Below is a small trained network, with its code and all its weights. Each question gives an input and a class and asks what happens when units are switched off, that is, made to give their printed mean instead of their output.

import numpy as np


def w(rows, s, z=0):
    codes = np.array(rows[::2]) - 128.0
    scale = np.full(codes.shape[1], s)
    scale[-1] = z or s
    return codes * scale


def f(y):
    return y / 2 * (1 + np.tanh(0.7978845608 * (y + 0.044715 * y**3)))


def log_softmax(a):
    a = a - a.max(-1, keepdims=True)
    return a - np.log(np.exp(a).sum(-1, keepdims=True))


def net(x, mask):
    res = np.array(x, float).reshape(1, 8) / 4 @ E
    y = f(res @ A[0][:, :-1].T + A[0][:, -1])
    res = res + np.where(mask, y, B[0][:, -1]) @ B[0][:, :-1]
    return log_softmax(res[-1] @ U[:, :-1].T + U[:, -1])


A, B = {}, {}
E = w([
[112,132,176,95,125,166,93,40],'x0',
[32,222,114,131,105,57,27,167],'x1',
[162,39,97,52,208,82,78,108],'x2',
[255,152,73,145,71,44,198,148],'x3',
[85,82,95,197,148,69,192,97],'x4',
[32,64,211,166,73,166,123,209],'x5',
[191,166,182,62,226,105,102,180],'x6',
[112,158,115,136,137,236,140,117],'x7',
],0.0071)
A[0] = w([
[37,81,132,152,110,118,143,100,53],'N0',
[149,134,145,142,121,150,148,121,84],'N1',
[148,131,138,118,94,159,145,144,91],'N2',
[208,84,124,114,164,62,155,98,96],'N3',
[143,174,155,143,49,171,119,89,58],'N4',
[182,63,136,101,132,63,128,152,44],'N5',
[139,120,110,113,134,125,111,129,105],'N6',
[133,83,154,93,108,83,110,172,62],'N7',
[146,119,9,98,137,155,103,152,62],'N8',
[143,112,136,145,122,150,150,142,84],'N9',
[168,105,113,132,141,131,167,128,118],'N10',
[132,93,120,152,116,175,160,160,93],'N11',
[27,72,142,153,101,112,144,84,76],'N12',
[125,127,83,102,138,139,94,127,63],'N13',
[78,199,138,165,126,57,148,159,65],'N14',
[85,193,133,137,106,67,140,143,49],'N15',
[77,100,122,147,112,124,134,119,68],'N16',
[197,146,88,124,164,86,201,48,1],'N17',
[160,139,98,108,135,125,161,92,87],'N18',
[140,140,148,134,90,181,179,125,101],'N19',
[122,125,145,130,124,140,169,124,121],'N20',
[127,165,149,94,55,168,124,113,30],'N21',
[113,137,176,104,208,175,86,120,37],'N22',
[98,179,124,132,138,81,144,154,58],'N23',
[124,103,174,77,194,136,99,117,70],'N24',
[81,101,118,149,120,148,154,112,123],'N25',
[97,181,84,143,137,98,96,130,115],'N26',
[142,91,110,132,106,153,148,148,88],'N27',
[153,91,142,92,137,80,130,154,55],'N28',
[143,96,138,149,137,177,210,176,55],'N29',
[116,119,108,143,128,149,110,114,120],'N30',
[108,124,98,73,157,162,83,133,114],'N31',
],0.015,0.0062)
B[0] = w([
[78,67,75,110,86,121,137,175,211],'N0',
[156,133,143,147,139,160,144,134,141],'N1',
[153,151,133,152,135,162,139,113,148],'N2',
[200,58,75,156,116,65,121,96,247],'N3',
[218,120,114,65,66,192,97,154,190],'N4',
[196,125,138,68,84,23,154,127,201],'N5',
[99,115,150,134,123,92,114,111,137],'N6',
[158,182,150,62,116,73,183,171,169],'N7',
[87,147,146,167,65,106,86,31,171],'N8',
[123,156,140,147,134,121,164,119,142],'N9',
[142,111,156,184,173,119,131,113,182],'N10',
[113,174,137,163,144,113,195,159,172],'N11',
[61,59,69,114,84,135,132,197,234],'N12',
[85,155,156,127,103,97,147,70,141],'N13',
[120,170,125,146,198,138,78,214,219],'N14',
[158,170,119,143,179,149,68,187,198],'N15',
[92,81,114,137,107,131,120,154,169],'N16',
[137,58,60,252,198,210,97,93,237],'N17',
[110,78,104,177,138,179,83,123,177],'N18',
[159,180,159,133,100,156,192,122,185],'N19',
[122,146,157,154,108,125,145,145,149],'N20',
[208,128,90,72,93,156,114,99,165],'N21',
[138,95,143,35,224,202,145,95,216],'N22',
[111,201,123,160,178,101,120,146,170],'N23',
[106,94,145,69,235,135,154,122,213],'N24',
[87,92,118,110,85,114,156,172,187],'N25',
[99,196,176,127,113,116,71,111,198],'N26',
[145,147,145,153,160,116,161,152,153],'N27',
[146,118,137,81,112,55,141,151,169],'N28',
[83,182,187,213,128,103,203,110,188],'N29',
[110,100,145,111,90,123,133,138,146],'N30',
[61,137,183,91,110,135,154,64,191],'N31',
],0.022,0.011)
U = w([
[105,170,117,121,137,108,64,186,201],'0',
[163,43,76,191,138,89,132,82,144],'1',
[186,123,121,94,47,193,142,129,157],'2',
[97,78,168,40,160,147,148,102,133],'3',
[69,128,145,116,66,103,80,61,40],'4',
[171,69,114,108,116,1,149,123,5],'5',
[134,124,164,173,90,141,231,161,163],'6',
[58,71,91,110,54,129,161,202,162],'7',
],0.007,0.0026)

Each question gives the input, the list of numbers given to net, and the class t.
The units are the neurons (one row each of A and B). Each row of codes is followed by its name. A weight is (code - 128) times the scale printed after its matrix; where a second scale follows, it is the last column's (A, B and U).
mask holds one flag per neuron, in row order. A switched-off neuron (its flag False) gives its mean, the last column of its row in B, instead of its output. The means were averaged over made-up inputs and are rounded, as every weight is.
A unit's drop is (log p(t) with every unit on - log p(t) with that unit switched off) / (log p(t) with every unit on - log p(t) with every unit switched off).
The circuit of an input: a set's keep is (log p(t) with only the set's units on - log p(t) with every unit switched off) / (log p(t) with every unit on - log p(t) with every unit switched off). Starting from the 12 units with the biggest drops (on a tie, the unit counted first), units are removed one at a time, each time the one whose removal leaves the highest keep (on an exact tie, the one counted first), for as long as the keep stays at least 0.8.
circuit, biggest first: the units of the circuit, biggest drop first
top k neurons: the k neurons with the biggest drops, biggest first
drop of u: that unit's drop, to one decimal
input [-8,-2,6,0,-2,7,0,0], class 5: circuit, biggest first	[N5]
input [-8,5,-1,-5,3,0,-3,-4], class 0: top 4 neurons	[N14; N15; N26; N23]
input [6,6,0,-5,-1,0,-2,4], class 3: top 2 neurons	[N22; N31]
input [2,-7,6,0,-6,6,-1,6], class 6: top 4 neurons	[N29; N11; N19; N27]
input [4,7,0,3,7,-6,4,-7], class 0: top 3 neurons	[N14; N26; N15]
input [0,7,3,4,2,-5,5,6], class 4: circuit, biggest first	[N8; N26]
input [2,6,-2,3,-6,3,-2,1], class 2: top 3 neurons	[N4; N21; N24]
input [-4,-2,-7,0,-4,2,-4,0], class 6: top 2 neurons	[N29; N11]
input [3,3,-6,7,7,3,-1,5], class 0: top 2 neurons	[N14; N15]
input [-6,-5,7,0,-2,8,-3,-1], class 6: top 3 neurons	[N29; N11; N3]
input [4,2,1,-3,-4,-4,-5,4], class 2: top 2 neurons	[N4; N24]
input [1,7,-1,7,-5,-4,-6,7], class 2: top 2 neurons	[N4; N21]
input [-5,-3,6,-2,-2,8,6,-8], class 5: drop of N8	0.0
input [3,-7,-7,-5,0,-5,-5,-2], class 2: drop of N24	0.1
input [-2,7,4,3,2,-4,0,-3], class 0: drop of N14	0.3
input [-8,7,4,2,-4,-3,-7,8], class 4: circuit, biggest first	[N8]
